Here is a tiny trained network, its code and every weight. The questions are about switching its units off for an input and a class, where a switched-off unit gives its printed mean instead of its output.

import numpy as np


def w(rows, s, z=0):
    codes = np.array(rows[::2]) - 128.0
    scale = np.full(codes.shape[1], s)
    scale[-1] = z or s
    return codes * scale


def f(y):
    return y / 2 * (1 + np.tanh(0.7978845608 * (y + 0.044715 * y**3)))


def log_softmax(a):
    a = a - a.max(-1, keepdims=True)
    return a - np.log(np.exp(a).sum(-1, keepdims=True))


def net(x, mask):
    res = np.array(x, float).reshape(1, 8) / 4 @ E
    y = f(res @ A[0][:, :-1].T + A[0][:, -1])
    res = res + np.where(mask, y, B[0][:, -1]) @ B[0][:, :-1]
    return log_softmax(res[-1] @ U[:, :-1].T + U[:, -1])


A, B = {}, {}
E = w([
[71,95,218],'x0',
[129,129,126],'x1',
[72,125,48],'x2',
[128,129,128],'x3',
[128,127,128],'x4',
[117,248,127],'x5',
[129,128,126],'x6',
[128,127,128],'x7',
],0.015)
A[0] = w([
[60,186,168,98],'neuron 1',
[53,160,42,113],'neuron 2',
[2,110,41,255],'neuron 3',
[43,155,164,133],'neuron 4',
[181,238,76,170],'neuron 5',
[80,216,171,113],'neuron 6',
[240,98,50,205],'neuron 7',
[142,195,76,78],'neuron 8',
[92,100,101,111],'neuron 9',
],0.01,0.0049)
B[0] = w([
[184,113,42,186],'neuron 1',
[1,184,143,193],'neuron 2',
[43,69,66,245],'neuron 3',
[150,61,57,184],'neuron 4',
[112,195,238,245],'neuron 5',
[214,190,51,213],'neuron 6',
[187,210,58,224],'neuron 7',
[48,120,224,181],'neuron 8',
[74,97,71,149],'neuron 9',
],0.0088,0.011)
U = w([
[246,127,100,202],'0',
[59,103,236,255],'1',
[124,134,37,111],'2',
[86,50,129,10],'3',
[165,161,197,20],'4',
],0.013,0.0064)

Each question gives the input, the list of numbers given to net, and the class t.
The units are the neurons (one row each of A and B). Each row of codes is followed by its name. A weight is (code - 128) times the scale printed after its matrix; where a second scale follows, it is the last column's (A, B and U).
mask holds one flag per neuron, in row order. A switched-off neuron (its flag False) gives its mean, the last column of its row in B, instead of its output. The means were averaged over made-up inputs and are rounded, as every weight is.
A unit's drop is (log p(t) with every unit on - log p(t) with that unit switched off) / (log p(t) with every unit on - log p(t) with every unit switched off).
The circuit of an input: a set's keep is (log p(t) with only the set's units on - log p(t) with every unit switched off) / (log p(t) with every unit on - log p(t) with every unit switched off). Starting from all 9 units, units are removed one at a time, each time the one whose removal leaves the highest keep (on an exact tie, the one counted first), for as long as the keep stays at least 0.8.
circuit, biggest first: the units of the circuit, biggest drop first
most important unit: the unit with the biggest drop
k most important neurons: the k neurons with the biggest drops, biggest first
drop when u is switched off: that unit's drop, to one decimal
input [1,8,6,-8,8,-3,-3,3], class 3: 2 most important neurons : neuron 6; neuron 7
input [7,7,1,-6,3,-1,5,5], class 3: most important unit : neuron 5
input [7,-6,3,-8,3,-2,-8,3], class 3: circuit, biggest first : neuron 5; neuron 4
input [7,5,7,-5,-2,1,8,-7], class 2: 2 most important neurons : neuron 8; neuron 1
input [-1,-5,-1,2,8,-5,-3,-8], class 0: 2 most important neurons : neuron 3; neuron 2
input [-3,7,-1,8,-4,6,6,-7], class 4: 2 most important neurons : neuron 6; neuron 3
input [-5,0,1,7,7,5,-5,-7], class 1: circuit, biggest first : neuron 8; neuron 5
input [-1,4,0,-6,0,-6,0,1], class 0: 3 most important neurons : neuron 2; neuron 3; neuron 7
input [-2,7,-4,8,0,7,-8,3], class 4: 3 most important neurons : neuron 5; neuron 6; neuron 8
input [-8,2,1,-7,5,5,7,-4], class 1: 3 most important neurons : neuron 8; neuron 5; neuron 2
input [5,1,4,-7,2,-4,3,4], class 3: 2 most important neurons : neuron 5; neuron 3
input [-6,-1,5,-4,-1,3,-4,4], class 1: 2 most important neurons : neuron 5; neuron 8
input [-7,8,6,-5,-1,5,-5,-3], class 1: 2 most important neurons : neuron 5; neuron 8
input [-7,1,-7,-8,5,1,-2,-5], class 4: 2 most important neurons : neuron 5; neuron 6
input [-7,3,0,4,-5,6,-3,0], class 4: most important unit : neuron 7
input [5,0,-5,0,8,3,6,6], class 0: drop when neuron 3 is switched off : 0.0
input [8,-6,2,-7,3,-6,-4,8], class 3: drop when neuron 5 is switched off : 0.6
input [-7,-7,-3,0,-3,2,-5,-4], class 4: drop when neuron 5 is switched off : 0.3
